Below are the code and all the weights of a small trained network. Each question names an input and a class and asks about switching units off, where a switched-off unit gives its printed mean instead of its output.

import numpy as np


def w(rows, s, z=0):
    codes = np.array(rows[::2]) - 128.0
    scale = np.full(codes.shape[1], s)
    scale[-1] = z or s
    return codes * scale


def f(y):
    return np.maximum(y, 0)


def log_softmax(a):
    a = a - a.max(-1, keepdims=True)
    return a - np.log(np.exp(a).sum(-1, keepdims=True))


def net(x, mask):
    res = np.array(x, float).reshape(1, 5) / 4 @ E
    y = f(res @ A[0][:, :-1].T + A[0][:, -1])
    res = res + np.where(mask, y, B[0][:, -1]) @ B[0][:, :-1]
    return log_softmax(res[-1] @ U[:, :-1].T + U[:, -1])


A, B = {}, {}
E = w([
[175,64,210,197],'x0',
[1,150,89,234],'x1',
[227,108,38,172],'x2',
[187,238,162,163],'x3',
[123,130,128,126],'x4',
],0.0085)
A[0] = w([
[165,116,159,112,96],'n0',
[157,108,140,74,47],'n1',
[153,126,107,119,119],'n2',
[118,102,201,162,123],'n3',
[131,101,166,169,49],'n4',
[157,118,124,103,124],'n5',
[157,81,135,104,101],'n6',
[113,164,84,93,85],'n7',
[97,190,97,76,94],'n8',
[121,170,148,122,143],'n9',
[165,88,72,158,176],'n10',
[127,175,99,75,82],'n11',
[170,142,109,161,125],'n12',
[88,136,121,191,70],'n13',
[87,151,125,151,107],'n14',
[183,250,137,120,85],'n15',
[142,117,163,156,166],'n16',
[85,200,65,95,61],'n17',
[173,174,126,158,103],'n18',
[147,125,177,170,113],'n19',
[109,128,128,160,51],'n20',
[137,90,199,143,159],'n21',
[85,152,58,55,64],'n22',
[128,137,162,82,139],'n23',
[126,196,166,128,119],'n24',
[169,174,193,133,180],'n25',
[90,129,110,171,69],'n26',
[106,130,84,161,120],'n27',
[151,116,120,98,79],'n28',
[102,147,143,55,128],'n29',
[124,56,90,107,131],'n30',
[178,85,170,105,104],'n31',
[86,150,175,118,151],'n32',
[159,185,150,113,107],'n33',
[154,214,145,168,191],'n34',
[106,117,97,185,100],'n35',
[165,118,71,130,144],'n36',
[79,134,208,87,254],'n37',
[89,80,146,91,176],'n38',
[114,140,109,166,50],'n39',
],0.015,0.0043)
B[0] = w([
[104,176,173,148,166],'n0',
[130,169,201,138,169],'n1',
[122,184,124,167,152],'n2',
[182,94,116,158,198],'n3',
[253,59,152,194,166],'n4',
[60,222,171,134,160],'n5',
[88,115,173,147,170],'n6',
[251,69,158,213,183],'n7',
[250,32,144,250,208],'n8',
[79,83,77,110,173],'n9',
[37,172,27,197,195],'n10',
[239,84,180,237,183],'n11',
[53,116,48,150,172],'n12',
[112,207,202,111,205],'n13',
[118,133,157,157,190],'n14',
[60,80,166,106,235],'n15',
[185,72,106,171,174],'n16',
[152,75,152,175,226],'n17',
[55,97,137,102,180],'n18',
[164,35,142,177,178],'n19',
[160,188,207,106,156],'n20',
[175,64,100,235,199],'n21',
[153,60,188,181,216],'n22',
[121,228,121,154,175],'n23',
[34,53,110,46,193],'n24',
[114,134,97,93,208],'n25',
[154,178,203,168,189],'n26',
[79,158,203,123,188],'n27',
[114,204,223,103,152],'n28',
[122,151,116,176,193],'n29',
[36,41,166,52,190],'n30',
[105,188,180,153,190],'n31',
[92,222,82,186,199],'n32',
[69,94,144,155,181],'n33',
[36,54,118,84,228],'n34',
[113,154,224,94,194],'n35',
[81,196,94,196,180],'n36',
[86,184,4,188,247],'n37',
[37,96,92,77,200],'n38',
[140,171,186,102,163],'n39',
],0.0051,0.011)
U = w([
[201,47,136,192,52],'0',
[88,133,116,115,254],'1',
[102,243,243,97,85],'2',
[15,26,110,46,83],'3',
[78,184,4,142,159],'4',
[157,197,2,80,96],'5',
],0.0085,0.0093)

Each question gives the input, the list of numbers given to net, and the class t.
The units are the neurons (one row each of A and B). Each row of codes is followed by its name. A weight is (code - 128) times the scale printed after its matrix; where a second scale follows, it is the last column's (A, B and U).
mask holds one flag per neuron, in row order. A switched-off neuron (its flag False) gives its mean, the last column of its row in B, instead of its output. The means were averaged over made-up inputs and are rounded, as every weight is.
A unit's drop is (log p(t) with every unit on - log p(t) with that unit switched off) / (log p(t) with every unit on - log p(t) with every unit switched off).
The circuit of an input: a set's keep is (log p(t) with only the set's units on - log p(t) with every unit switched off) / (log p(t) with every unit on - log p(t) with every unit switched off). Starting from the 12 units with the biggest drops (on a tie, the unit counted first), units are removed one at a time, each time the one whose removal leaves the highest keep (on an exact tie, the one counted first), for as long as the keep stays at least 0.8.
units of the circuit, in order: the units of the circuit, biggest drop first
most important unit: the unit with the biggest drop
top k neurons: the k neurons with the biggest drops, biggest first
input [-6,2,6,-6,1], class 0: top 2 neurons => n22, n7
input [-4,-1,-7,-5,3], class 4: units of the circuit, in order => n37, n32
input [1,-4,7,0,4], class 4: units of the circuit, in order => n10, n36
input [-7,-3,-2,8,-2], class 3: top 2 neurons => n15, n24
input [-7,1,-5,5,-1], class 0: units of the circuit, in order => n8, n11
input [-3,2,-7,2,1], class 4: top 2 neurons => n37, n32
input [-1,-1,-6,7,-3], class 3: units of the circuit, in order => n24, n34
input [5,-7,5,5,-5], class 2: most important unit => n31
input [3,7,0,6,3], class 2: units of the circuit, in order => n13, n35
input [-5,8,-8,-2,1], class 2: units of the circuit, in order => n13, n26
input [6,6,2,7,-1], class 3: units of the circuit, in order => n34, n18, n24
input [2,1,6,5,1], class 4: units of the circuit, in order => n10, n12
input [-7,3,-4,-6,1], class 0: units of the circuit, in order => n8, n22, n7
input [-4,-7,-7,-3,-2], class 2: top neuron => n1
input [-8,-7,1,2,2], class 0: top 2 neurons => n8, n11
input [-5,0,3,-5,-4], class 0: units of the circuit, in order => n22, n7
input [0,8,3,8,-6], class 2: units of the circuit, in order => n13, n35
input [2,1,8,5,-2], class 4: units of the circuit, in order => n10, n12
input [-2,6,-6,1,1], class 2: top 2 neurons => n13, n26
input [6,-1,0,8,4], class 3: most important unit => n34
input [8,2,-6,-7,-4], class 0: top 3 neurons => n21, n4, n3
input [-6,2,6,2,-5], class 0: top 2 neurons => n7, n37
input [-3,3,-6,4,-1], class 4: top 2 neurons => n37, n32
input [6,0,-7,8,-4], class 3: top 2 neurons => n24, n34
input [7,-8,4,-2,-6], class 2: top 2 neurons => n31, n5
input [-7,-8,1,-3,-5], class 2: units of the circuit, in order => n28, n1
input [4,-4,4,-5,-2], class 3: units of the circuit, in order => n30
